Here is a tiny trained network, its code and every weight. The questions are about switching its units off for an input and a target symbol, where a switched-off unit gives its printed mean instead of its output.

import numpy as np


def w(rows, s, z=0):
    codes = np.array(rows[::2]) - 128.0
    scale = np.full(codes.shape[1], s)
    scale[-1] = z or s
    return codes * scale


def norm(h):
    return h / np.sqrt((h * h).mean(-1, keepdims=True) + 1e-5)


def f(y):
    return y / 2 * (1 + np.tanh(0.7978845608 * (y + 0.044715 * y**3)))


def softmax(a):
    e = np.exp(a - a.max(-1, keepdims=True))
    return e / e.sum(-1, keepdims=True)


def log_softmax(a):
    a = a - a.max(-1, keepdims=True)
    return a - np.log(np.exp(a).sum(-1, keepdims=True))


def net(x, mask):
    ids = ['αγδεζηθλμξπστφψω'.index(c) for c in x.split()]
    T = len(ids)
    res = E[ids] + P[:T]
    u = 0
    for l in range(2):
        r = norm(res)
        for j in range(3):
            rows = slice(3 * j, 3 * j + 3)
            q, k, v = (r @ M[l][rows].T for M in (Q, K, V))
            z = softmax(np.where(np.tri(T) > 0, q @ k.T / 3**0.5, -1e9)) @ v
            o = O[l][rows]
            res = res + np.where(mask[u + j], z, o[:, -1]) @ o[:, :-1]
        u += 3
        y = f(norm(res) @ A[l][:, :-1].T + A[l][:, -1])
        res = res + np.where(mask[u : u + 16], y, B[l][:, -1]) @ B[l][:, :-1]
        u += 16
    return log_softmax(norm(res)[-1] @ U[:, :-1].T + U[:, -1])


Q, K, V, O, A, B = {}, {}, {}, {}, {}, {}
E = w([
[135,137,155],'α',
[136,100,108],'γ',
[114,95,92],'δ',
[150,196,153],'ε',
[98,125,102],'ζ',
[139,100,111],'η',
[98,126,102],'θ',
[95,133,117],'λ',
[86,130,127],'μ',
[138,186,166],'ξ',
[140,159,151],'π',
[152,140,131],'σ',
[119,119,180],'τ',
[114,96,93],'φ',
[115,96,94],'ψ',
[126,251,177],'ω',
],0.023)
P = w([
[101,180,138],'0',
[171,185,7],'1',
[130,67,130],'2',
[128,69,129],'3',
[201,168,53],'4',
[128,70,129],'5',
[129,69,127],'6',
[213,168,76],'7',
[128,70,130],'8',
],0.013)
Q[0] = w([
[117,121,148],'L0H1',
[154,101,150],'L0H1',
[167,108,112],'L0H1',
[139,222,97],'L0H2',
[27,151,132],'L0H2',
[180,173,124],'L0H2',
[113,98,250],'L0H3',
[138,115,187],'L0H3',
[163,98,131],'L0H3',
],0.017)
K[0] = w([
[255,173,169],'L0H1',
[117,57,207],'L0H1',
[141,112,96],'L0H1',
[120,235,97],'L0H2',
[63,122,146],'L0H2',
[227,129,129],'L0H2',
[209,225,49],'L0H3',
[180,209,146],'L0H3',
[152,16,112],'L0H3',
],0.0099)
V[0] = w([
[112,114,233],'L0H1',
[141,164,89],'L0H1',
[89,64,125],'L0H1',
[38,42,230],'L0H2',
[96,125,89],'L0H2',
[254,207,103],'L0H2',
[142,241,87],'L0H3',
[133,66,140],'L0H3',
[50,57,204],'L0H3',
],0.0078)
O[0] = w([
[167,85,171,2],'L0H1',
[129,89,118,184],'L0H1',
[182,172,154,121],'L0H1',
[151,72,136,10],'L0H2',
[105,78,3,174],'L0H2',
[109,195,21,155],'L0H2',
[195,105,99,143],'L0H3',
[216,78,46,124],'L0H3',
[85,133,41,107],'L0H3',
],0.0043,0.0024)
A[0] = w([
[125,121,89,133],'L0N1',
[90,86,142,4],'L0N2',
[121,132,193,102],'L0N3',
[109,195,145,199],'L0N4',
[165,148,120,183],'L0N5',
[179,98,144,36],'L0N6',
[185,129,191,209],'L0N7',
[116,56,126,111],'L0N8',
[152,136,112,89],'L0N9',
[201,61,117,122],'L0N10',
[82,168,153,206],'L0N11',
[112,110,104,171],'L0N12',
[95,100,250,184],'L0N13',
[180,138,173,112],'L0N14',
[103,125,73,114],'L0N15',
[94,150,138,204],'L0N16',
],0.019,0.0028)
B[0] = w([
[106,171,122,179],'L0N1',
[69,187,156,179],'L0N2',
[248,132,121,163],'L0N3',
[100,20,109,238],'L0N4',
[7,161,108,186],'L0N5',
[168,207,36,155],'L0N6',
[186,237,11,212],'L0N7',
[45,79,177,252],'L0N8',
[73,136,143,142],'L0N9',
[87,149,27,241],'L0N10',
[193,73,76,180],'L0N11',
[83,145,185,178],'L0N12',
[200,172,208,254],'L0N13',
[115,254,26,177],'L0N14',
[173,196,194,211],'L0N15',
[187,79,126,160],'L0N16',
],0.0071,0.0057)
Q[1] = w([
[79,89,89],'L1H1',
[120,108,157],'L1H1',
[105,96,97],'L1H1',
[163,123,72],'L1H2',
[172,8,207],'L1H2',
[36,242,183],'L1H2',
[79,71,176],'L1H3',
[80,158,25],'L1H3',
[76,225,160],'L1H3',
],0.017)
K[1] = w([
[253,246,63],'L1H1',
[98,137,110],'L1H1',
[144,241,118],'L1H1',
[204,177,116],'L1H2',
[188,32,129],'L1H2',
[48,176,242],'L1H2',
[51,94,165],'L1H3',
[136,91,80],'L1H3',
[183,3,192],'L1H3',
],0.016)
V[1] = w([
[69,152,185],'L1H1',
[179,196,108],'L1H1',
[106,179,119],'L1H1',
[76,12,107],'L1H2',
[107,89,148],'L1H2',
[118,110,248],'L1H2',
[135,184,85],'L1H3',
[143,161,235],'L1H3',
[93,200,129],'L1H3',
],0.011)
O[1] = w([
[160,108,164,71],'L1H1',
[176,167,114,233],'L1H1',
[149,122,105,184],'L1H1',
[181,228,108,27],'L1H2',
[111,142,99,72],'L1H2',
[9,177,78,3],'L1H2',
[212,121,81,140],'L1H3',
[172,36,254,63],'L1H3',
[133,23,73,94],'L1H3',
],0.0089,0.0043)
A[1] = w([
[183,127,142,90],'L1N1',
[188,130,100,176],'L1N2',
[127,188,112,137],'L1N3',
[114,72,70,241],'L1N4',
[185,132,105,151],'L1N5',
[125,92,70,83],'L1N6',
[129,54,47,77],'L1N7',
[123,47,170,49],'L1N8',
[64,115,177,153],'L1N9',
[109,163,48,161],'L1N10',
[149,104,250,42],'L1N11',
[87,34,146,1],'L1N12',
[67,131,166,89],'L1N13',
[179,196,207,222],'L1N14',
[164,114,181,177],'L1N15',
[51,104,134,97],'L1N16',
],0.015,0.0025)
B[1] = w([
[111,177,144,155],'L1N1',
[127,169,154,216],'L1N2',
[97,150,161,186],'L1N3',
[38,77,104,187],'L1N4',
[180,163,141,202],'L1N5',
[124,43,170,165],'L1N6',
[109,8,169,187],'L1N7',
[76,155,70,138],'L1N8',
[163,225,110,179],'L1N9',
[118,47,142,254],'L1N10',
[125,2,99,177],'L1N11',
[118,196,71,142],'L1N12',
[194,158,117,166],'L1N13',
[38,111,220,199],'L1N14',
[79,53,126,150],'L1N15',
[195,130,129,172],'L1N16',
],0.0081,0.0075)
U = w([
[191,180,174,119],'α',
[104,79,119,196],'γ',
[75,134,74,103],'δ',
[195,95,66,147],'ε',
[100,210,100,80],'ζ',
[105,59,121,212],'η',
[97,213,102,106],'θ',
[90,174,207,238],'λ',
[99,70,223,55],'μ',
[199,154,147,159],'ξ',
[182,206,111,7],'π',
[145,197,7,1],'σ',
[177,97,211,74],'τ',
[72,136,73,96],'φ',
[75,133,77,92],'ψ',
[174,83,150,169],'ω',
],0.019,0.0033)

Each question gives the input, a string of symbols that net reads in full, and the target symbol t.
The units are the heads (3 rows each of Q, K, V and O) and the neurons (one row each of A and B). Each row of codes is followed by its name. A weight is (code - 128) times the scale printed after its matrix; where a second scale follows, it is the last column's (O, A, B and U).
mask holds one flag per unit, layer by layer, with each layer's heads first. A switched-off unit (its flag False) gives its mean, the last column of its rows in O or B, instead of its output. The means were averaged over made-up inputs and are rounded, as every weight is.
A unit's drop is (log p(t) with every unit on - log p(t) with that unit switched off) / (log p(t) with every unit on - log p(t) with every unit switched off).
The circuit of an input: a set's keep is (log p(t) with only the set's units on - log p(t) with every unit switched off) / (log p(t) with every unit on - log p(t) with every unit switched off). Starting from the 12 units with the biggest drops (on a tie, the unit counted first), units are removed one at a time, each time the one whose removal leaves the highest keep (on an exact tie, the one counted first), for as long as the keep stays at least 0.8.
circuit, biggest first: the units of the circuit, biggest drop first
unit that matters most: the unit with the biggest drop
k most important neurons: the k neurons with the biggest drops, biggest first
k most important neurons of layer l: the k neurons of layer l with the biggest drops, biggest first
heads that matter: for each layer, one digit per head in row order, 1 if its drop is at least 0.15 and else 0, layers parted by /
input η λ ε ψ τ ψ ε λ, target η: circuit, biggest first -> [L1H2]
input θ φ η ζ ε, target θ: 3 most important neurons -> [L0N11, L0N5, L0N13]
input η σ ε π σ φ η σ, target η: 4 most important neurons -> [L0N8, L0N15, L0N1, L0N7]
input λ λ α λ ξ, target λ: heads that matter -> 010 / 011
input σ λ ε η λ σ ψ γ, target σ: circuit, biggest first -> [L1H3, L0N5]
input η σ μ λ μ ε λ η, target η: heads that matter -> 011 / 010
input γ η η μ λ τ, target τ: 4 most important neurons of layer 0 -> [L0N3, L0N7, L0N13, L0N6]
input η η σ σ μ σ μ ξ, target η: heads that matter -> 010 / 010
input σ ε ξ ε α ε η η, target σ: heads that matter -> 111 / 001
input ε θ ω α ε θ δ ζ, target ε: heads that matter -> 011 / 011
input λ ε σ δ ω, target λ: 3 most important neurons of layer 0 -> [L0N10, L0N7, L0N11]
input η ε φ φ α, target η: heads that matter -> 010 / 000
input ε ψ θ ε μ λ δ μ, target ε: 4 most important neurons -> [L0N13, L0N8, L0N4, L0N2]
input μ λ η δ θ, target μ: unit that matters most -> L0H2
input σ σ λ σ τ π ε φ, target σ: 3 most important neurons of layer 0 -> [L0N4, L0N11, L0N13]
input τ δ η ψ φ, target τ: 2 most important neurons -> [L0N15, L0N4]
input τ θ δ η λ η ζ ψ, target τ: 3 most important neurons of layer 0 -> [L0N8, L0N15, L0N13]
input η θ λ λ λ τ λ ψ, target η: 2 most important neurons of layer 0 -> [L0N2, L0N15]
input η ξ π α σ, target η: heads that matter -> 010 / 010
input θ θ ω φ ζ ξ φ ζ τ, target τ: unit that matters most -> L1H1
input η ξ γ δ ε, target η: 2 most important neurons -> [L0N8, L0N1]
input μ τ γ τ η ψ λ η, target μ: heads that matter -> 010 / 011
input η η φ μ λ λ λ λ, target η: heads that matter -> 010 / 000
input α φ δ ε λ, target α: heads that matter -> 010 / 010
